Below is a small trained network, with its code and all its weights. Each question gives an input and a class and asks what happens when units are switched off, that is, made to give their printed mean instead of their output.

import numpy as np


def w(rows, s, z=0):
    codes = np.array(rows[::2]) - 128.0
    scale = np.full(codes.shape[1], s)
    scale[-1] = z or s
    return codes * scale


def norm(h):
    return h / np.sqrt((h * h).mean(-1, keepdims=True) + 1e-5)


def f(y):
    return np.maximum(y, 0)


def log_softmax(a):
    a = a - a.max(-1, keepdims=True)
    return a - np.log(np.exp(a).sum(-1, keepdims=True))


def net(x, mask):
    res = np.array(x, float).reshape(1, 8) / 4 @ E
    u = 0
    for l in range(4):
        y = f(norm(res) @ A[l][:, :-1].T + A[l][:, -1])
        res = res + np.where(mask[u : u + 10], y, B[l][:, -1]) @ B[l][:, :-1]
        u += 10
    return log_softmax(norm(res)[-1] @ U[:, :-1].T + U[:, -1])


A, B = {}, {}
E = w([
[71,54,147,5,152,170,72],'x0',
[126,128,129,130,129,129,131],'x1',
[148,111,122,146,235,167,170],'x2',
[201,10,95,135,99,143,171],'x3',
[70,119,162,155,65,245,200],'x4',
[181,144,182,143,125,164,53],'x5',
[127,128,129,127,129,128,129],'x6',
[125,128,130,132,129,130,129],'x7',
],0.002)
A[0] = w([
[211,158,98,84,117,93,91,57],'L0N1',
[187,168,113,157,200,163,189,121],'L0N2',
[125,105,133,71,40,82,123,59],'L0N3',
[18,154,75,110,154,87,160,108],'L0N4',
[117,79,132,87,104,94,86,138],'L0N5',
[197,169,209,160,124,212,36,85],'L0N6',
[62,103,68,91,126,70,241,3],'L0N7',
[115,113,152,149,45,141,99,112],'L0N8',
[121,96,106,102,219,201,125,102],'L0N9',
[181,3,145,114,79,98,214,34],'L0N10',
],0.0041,0.0027)
B[0] = w([
[102,126,90,119,193,38,142,177],'L0N1',
[79,144,197,134,29,36,159,235],'L0N2',
[185,133,219,115,85,127,193,172],'L0N3',
[86,89,118,188,97,153,6,239],'L0N4',
[199,159,136,114,120,91,157,202],'L0N5',
[71,14,81,212,106,115,68,250],'L0N6',
[30,34,152,246,106,48,32,199],'L0N7',
[115,117,167,87,115,102,185,195],'L0N8',
[158,136,207,114,67,53,210,228],'L0N9',
[212,226,47,192,254,236,96,220],'L0N10',
],0.0036,0.0021)
A[1] = w([
[120,114,199,114,204,105,228,3],'L1N1',
[133,185,184,116,125,60,154,225],'L1N2',
[109,235,87,129,140,177,36,50],'L1N3',
[90,115,49,111,97,73,182,86],'L1N4',
[88,23,128,3,210,147,149,112],'L1N5',
[121,162,67,77,120,107,75,26],'L1N6',
[163,182,187,120,143,106,70,28],'L1N7',
[214,28,88,123,133,177,73,107],'L1N8',
[160,177,115,103,100,75,96,117],'L1N9',
[113,123,72,155,175,118,105,165],'L1N10',
],0.004,0.0012)
B[1] = w([
[255,28,163,95,91,128,125,172],'L1N1',
[168,98,166,72,137,156,230,253],'L1N2',
[66,178,152,160,193,156,144,186],'L1N3',
[185,66,147,201,106,137,72,175],'L1N4',
[186,246,161,145,14,28,57,219],'L1N5',
[185,138,154,133,164,166,137,160],'L1N6',
[54,81,113,159,109,120,147,178],'L1N7',
[117,205,79,249,149,176,42,214],'L1N8',
[141,55,116,94,148,178,237,202],'L1N9',
[118,136,160,148,132,150,117,198],'L1N10',
],0.0035,0.0022)
A[2] = w([
[169,138,174,91,143,158,22,188],'L2N1',
[137,178,178,128,33,139,170,146],'L2N2',
[77,209,107,122,162,150,111,7],'L2N3',
[134,126,109,94,176,99,121,39],'L2N4',
[106,92,149,159,88,252,146,48],'L2N5',
[120,159,95,217,128,108,185,86],'L2N6',
[162,98,52,112,138,186,115,76],'L2N7',
[77,155,151,64,125,114,97,94],'L2N8',
[149,135,56,85,178,94,125,85],'L2N9',
[21,175,179,116,148,156,141,35],'L2N10',
],0.0046,0.0018)
B[2] = w([
[63,170,134,187,75,101,225,212],'L2N1',
[202,72,125,27,150,102,189,251],'L2N2',
[143,161,25,163,205,205,134,150],'L2N3',
[54,61,29,49,190,112,169,136],'L2N4',
[94,21,30,90,203,110,118,205],'L2N5',
[103,183,127,52,81,118,73,251],'L2N6',
[140,252,127,150,206,160,114,147],'L2N7',
[217,230,209,214,91,104,142,177],'L2N8',
[100,114,56,52,137,228,103,145],'L2N9',
[165,148,82,164,253,222,191,213],'L2N10',
],0.0033,0.0029)
A[3] = w([
[196,165,43,164,200,77,167,201],'L3N1',
[37,234,116,108,125,183,89,30],'L3N2',
[132,248,155,156,211,179,181,137],'L3N3',
[107,115,80,84,104,181,162,22],'L3N4',
[201,189,82,205,23,123,196,72],'L3N5',
[20,76,156,211,73,92,3,183],'L3N6',
[147,198,119,139,53,93,190,47],'L3N7',
[116,94,147,90,134,223,161,33],'L3N8',
[71,98,100,106,174,190,125,4],'L3N9',
[133,153,71,53,242,9,25,158],'L3N10',
],0.0035,0.0019)
B[3] = w([
[79,133,149,111,123,214,120,255],'L3N1',
[246,187,75,100,149,152,96,161],'L3N2',
[254,167,86,145,143,140,73,230],'L3N3',
[118,99,166,104,170,206,145,136],'L3N4',
[101,216,171,66,148,67,73,226],'L3N5',
[81,72,102,226,135,66,91,251],'L3N6',
[145,158,176,102,73,119,89,187],'L3N7',
[108,122,102,61,141,142,165,149],'L3N8',
[100,99,158,59,116,112,131,146],'L3N9',
[56,49,122,72,111,224,184,195],'L3N10',
],0.0041,0.003)
U = w([
[207,242,33,215,249,244,39,151],'0',
[23,46,87,255,103,46,22,250],'1',
[214,73,208,68,69,43,201,196],'2',
[144,228,221,43,17,10,114,9],'3',
[47,27,81,16,187,192,191,63],'4',
],0.0043,0.0019)

Each question gives the input, the list of numbers given to net, and the class t.
The units are the neurons (one row each of A and B). Each row of codes is followed by its name. A weight is (code - 128) times the scale printed after its matrix; where a second scale follows, it is the last column's (A, B and U).
mask holds one flag per neuron, layer by layer. A switched-off neuron (its flag False) gives its mean, the last column of its row in B, instead of its output. The means were averaged over made-up inputs and are rounded, as every weight is.
A unit's drop is (log p(t) with every unit on - log p(t) with that unit switched off) / (log p(t) with every unit on - log p(t) with every unit switched off).
The circuit of an input: a set's keep is (log p(t) with only the set's units on - log p(t) with every unit switched off) / (log p(t) with every unit on - log p(t) with every unit switched off). Starting from the 12 units with the biggest drops (on a tie, the unit counted first), units are removed one at a time, each time the one whose removal leaves the highest keep (on an exact tie, the one counted first), for as long as the keep stays at least 0.8.
units of the circuit, in order: the units of the circuit, biggest drop first
unit that matters most: the unit with the biggest drop
top k neurons: the k neurons with the biggest drops, biggest first
k most important neurons of layer l: the k neurons of layer l with the biggest drops, biggest first
input [0,6,-1,6,-3,-5,-2,-4], class 0: units of the circuit, in order -> (L0N10)
input [-7,1,8,1,-8,4,-3,-1], class 2: units of the circuit, in order -> (L0N2; L0N10; L1N2)
input [6,5,2,7,-5,-2,-6,-2], class 0: units of the circuit, in order -> (L0N10; L1N8)
input [5,-4,4,-4,8,-8,-1,-1], class 1: units of the circuit, in order -> (L0N7; L0N4)
input [-8,-1,-7,3,7,-6,5,-2], class 3: top 2 neurons -> (L3N5; L0N6)
input [8,-2,-6,-5,6,-8,6,-4], class 1: units of the circuit, in order -> (L0N4; L3N6)
input [8,-5,4,5,-8,-8,-4,1], class 1: units of the circuit, in order -> (L0N7; L1N8; L2N2; L1N2)
input [8,-8,1,7,-6,-5,3,-5], class 3: 2 most important neurons of layer 0 -> (L0N6; L0N9)
input [6,5,7,0,4,-4,0,-2], class 2: units of the circuit, in order -> (L0N9; L1N1)
input [-4,7,-8,-8,8,2,-4,-7], class 0: 2 most important neurons of layer 1 -> (L1N3; L1N5)
input [-2,-4,-4,0,-5,-3,-3,5], class 4: top 2 neurons -> (L0N1; L0N2)
input [8,-4,3,-4,6,8,7,5], class 1: 2 most important neurons of layer 1 -> (L1N2; L1N5)
input [-8,6,4,7,-1,7,8,6], class 3: units of the circuit, in order -> (L0N2; L3N5)
input [8,-7,-5,4,6,-5,5,5], class 3: top 2 neurons -> (L1N5; L0N6)
input [-2,-1,4,-6,8,5,-1,-1], class 4: top 2 neurons -> (L2N5; L0N10)
input [8,-7,3,4,8,1,5,-2], class 3: unit that matters most -> L1N5
input [1,-5,-6,2,7,-2,-3,-7], class 4: units of the circuit, in order -> (L2N5; L1N5)
input [-8,-1,-6,8,0,-2,-5,-3], class 0: 3 most important neurons of layer 0 -> (L0N10; L0N9; L0N2)
input [6,7,1,0,-1,0,-4,6], class 3: top 2 neurons -> (L1N5; L0N2)
input [-6,-8,8,-5,6,-1,-4,5], class 2: unit that matters most -> L0N2
input [-4,-6,-4,1,6,6,-5,3], class 1: units of the circuit, in order -> (L0N6; L3N6)
input [4,-1,6,3,6,5,1,6], class 2: top 2 neurons -> (L0N9; L0N4)
input [5,6,-8,1,-1,4,-5,-6], class 2: 2 most important neurons of layer 2 -> (L2N2; L2N6)
input [5,-1,3,4,4,-1,1,-2], class 3: top 2 neurons -> (L1N5; L0N9)
input [-7,-1,-1,8,0,-7,2,-4], class 0: 4 most important neurons of layer 0 -> (L0N10; L0N6; L0N9; L0N4)
input [-7,0,1,-4,-5,-3,1,-1], class 3: 2 most important neurons of layer 0 -> (L0N2; L0N10)
input [4,-5,-1,-2,-8,-2,-1,6], class 4: unit that matters most -> L3N10
